Below are the code and all the weights of a small trained network. Each question names an input and a class and asks about switching units off, where a switched-off unit gives its printed mean instead of its output.

import numpy as np


def w(rows, s, z=0):
    codes = np.array(rows[::2]) - 128.0
    scale = np.full(codes.shape[1], s)
    scale[-1] = z or s
    return codes * scale


def norm(h):
    return h / np.sqrt((h * h).mean(-1, keepdims=True) + 1e-5)


def f(y):
    return np.maximum(y, 0)


def log_softmax(a):
    a = a - a.max(-1, keepdims=True)
    return a - np.log(np.exp(a).sum(-1, keepdims=True))


def net(x, mask):
    res = np.array(x, float).reshape(1, 8) / 4 @ E
    u = 0
    for l in range(3):
        y = f(norm(res) @ A[l][:, :-1].T + A[l][:, -1])
        res = res + np.where(mask[u : u + 11], y, B[l][:, -1]) @ B[l][:, :-1]
        u += 11
    return log_softmax(norm(res)[-1] @ U[:, :-1].T + U[:, -1])


A, B = {}, {}
E = w([
[169,252,218],'x0',
[181,199,20],'x1',
[128,130,130],'x2',
[128,127,127],'x3',
[127,127,127],'x4',
[126,127,128],'x5',
[2,182,86],'x6',
[126,127,128],'x7',
],0.0093)
A[0] = w([
[117,184,114,34],'0.n1',
[193,190,7,166],'0.n2',
[196,154,78,58],'0.n3',
[137,183,78,2],'0.n4',
[183,95,108,148],'0.n5',
[162,156,75,136],'0.n6',
[178,155,158,33],'0.n7',
[129,127,57,28],'0.n8',
[166,94,153,120],'0.n9',
[163,144,163,25],'0.n10',
[149,100,51,57],'0.n11',
],0.019,0.0052)
B[0] = w([
[105,159,151,153],'0.n1',
[176,157,4,254],'0.n2',
[180,97,124,177],'0.n3',
[154,206,155,158],'0.n4',
[120,78,175,188],'0.n5',
[132,106,97,183],'0.n6',
[175,123,176,160],'0.n7',
[69,89,132,162],'0.n8',
[161,138,124,174],'0.n9',
[183,126,172,149],'0.n10',
[85,56,162,181],'0.n11',
],0.039,0.0095)
A[1] = w([
[135,194,199,142],'1.n1',
[68,103,101,64],'1.n2',
[66,197,175,103],'1.n3',
[163,105,100,128],'1.n4',
[166,102,91,141],'1.n5',
[196,221,108,2],'1.n6',
[60,87,156,165],'1.n7',
[142,211,237,72],'1.n8',
[194,70,8,85],'1.n9',
[245,21,164,204],'1.n10',
[93,174,163,62],'1.n11',
],0.018,0.0042)
B[1] = w([
[166,115,213,160],'1.n1',
[160,192,130,157],'1.n2',
[111,68,179,155],'1.n3',
[103,98,154,162],'1.n4',
[102,91,153,169],'1.n5',
[176,102,3,163],'1.n6',
[207,108,119,182],'1.n7',
[176,92,252,169],'1.n8',
[55,51,231,216],'1.n9',
[223,54,41,252],'1.n10',
[143,62,161,142],'1.n11',
],0.032,0.015)
A[2] = w([
[130,86,159,156],'2.n1',
[47,147,63,136],'2.n2',
[254,142,99,166],'2.n3',
[37,70,107,182],'2.n4',
[80,158,38,183],'2.n5',
[119,162,134,87],'2.n6',
[144,110,134,253],'2.n7',
[192,140,113,144],'2.n8',
[138,80,158,194],'2.n9',
[125,136,128,28],'2.n10',
[124,69,168,204],'2.n11',
],0.02,0.0018)
B[2] = w([
[108,172,108,179],'2.n1',
[40,188,191,145],'2.n2',
[41,239,94,249],'2.n3',
[42,122,236,165],'2.n4',
[112,202,250,149],'2.n5',
[171,110,92,128],'2.n6',
[120,154,114,175],'2.n7',
[84,179,110,185],'2.n8',
[112,178,99,197],'2.n9',
[150,120,142,128],'2.n10',
[93,196,106,198],'2.n11',
],0.026,0.017)
U = w([
[162,133,18,252],'0',
[80,252,105,181],'1',
[233,181,147,75],'2',
[148,134,243,50],'3',
[98,18,109,56],'4',
[23,128,173,128],'5',
],0.023,0.003)

Each question gives the input, the list of numbers given to net, and the class t.
The units are the neurons (one row each of A and B). Each row of codes is followed by its name. A weight is (code - 128) times the scale printed after its matrix; where a second scale follows, it is the last column's (A, B and U).
mask holds one flag per neuron, layer by layer. A switched-off neuron (its flag False) gives its mean, the last column of its row in B, instead of its output. The means were averaged over made-up inputs and are rounded, as every weight is.
A unit's drop is (log p(t) with every unit on - log p(t) with that unit switched off) / (log p(t) with every unit on - log p(t) with every unit switched off).
The circuit of an input: a set's keep is (log p(t) with only the set's units on - log p(t) with every unit switched off) / (log p(t) with every unit on - log p(t) with every unit switched off). Starting from the 12 units with the biggest drops (on a tie, the unit counted first), units are removed one at a time, each time the one whose removal leaves the highest keep (on an exact tie, the one counted first), for as long as the keep stays at least 0.8.
circuit, biggest first: the units of the circuit, biggest drop first
unit that matters most: the unit with the biggest drop
k most important neurons: the k neurons with the biggest drops, biggest first
top k neurons in layer l: the k neurons of layer l with the biggest drops, biggest first
drop when u is switched off: that unit's drop, to one decimal
input [-5,5,4,0,-1,5,-6,8], class 4: unit that matters most : 1.n9
input [-4,-4,7,6,-8,4,7,-3], class 1: 2 most important neurons : [0.n2, 1.n10]
input [0,4,-7,7,-3,4,6,7], class 5: 2 most important neurons : [1.n9, 1.n10]
input [-7,-4,-6,-1,8,-4,3,-1], class 1: top 2 neurons in layer 0 : [0.n2, 0.n3]
input [-3,7,6,6,1,-4,1,-8], class 5: top 2 neurons in layer 0 : [0.n8, 0.n2]
input [3,-1,-2,0,-5,-8,-1,4], class 2: 2 most important neurons : [0.n2, 1.n8]
input [7,0,-6,-3,-4,0,-1,-5], class 2: 3 most important neurons : [0.n2, 1.n8, 1.n9]
input [4,0,-8,0,-6,-7,-2,6], class 2: top 3 neurons in layer 0 : [0.n2, 0.n7, 0.n10]
input [-5,4,-6,7,-5,3,1,-3], class 5: 3 most important neurons : [0.n2, 2.n4, 1.n10]
input [0,-7,6,1,-3,3,-4,2], class 0: 3 most important neurons : [1.n10, 0.n2, 0.n4]
input [-8,3,-5,5,-7,-1,-2,-4], class 4: 2 most important neurons : [0.n11, 2.n3]
input [-4,6,-2,-7,-1,5,0,-1], class 4: 2 most important neurons : [0.n3, 2.n3]
input [-8,-1,1,-4,0,-4,5,5], class 1: 4 most important neurons : [0.n2, 1.n9, 1.n7, 1.n10]
input [8,1,5,-4,-6,1,-4,4], class 0: 2 most important neurons : [1.n10, 1.n6]
input [-1,8,4,-2,-8,-3,5,4], class 5: circuit, biggest first : [1.n9]
input [6,-5,4,5,2,-8,1,7], class 3: 3 most important neurons : [0.n2, 1.n8, 0.n3]
input [-6,-4,3,-2,4,6,-8,5], class 0: 2 most important neurons : [0.n2, 1.n9]
input [2,-8,-7,1,4,-6,8,-4], class 3: top 3 neurons in layer 0 : [0.n6, 0.n2, 0.n11]
input [-7,-1,3,7,0,2,2,-2], class 1: top 4 neurons in layer 1 : [1.n9, 1.n10, 1.n7, 1.n6]
input [7,6,-1,2,-1,-6,0,0], class 0: circuit, biggest first : [1.n6]
input [4,-7,7,-4,-7,-8,-6,2], class 2: top 3 neurons in layer 1 : [1.n10, 1.n8, 1.n9]
input [-4,-6,0,5,1,-1,0,-6], class 0: top 2 neurons in layer 0 : [0.n2, 0.n8]
input [7,-4,-6,4,-1,5,7,4], class 3: drop when 0.n2 is switched off : 0.7
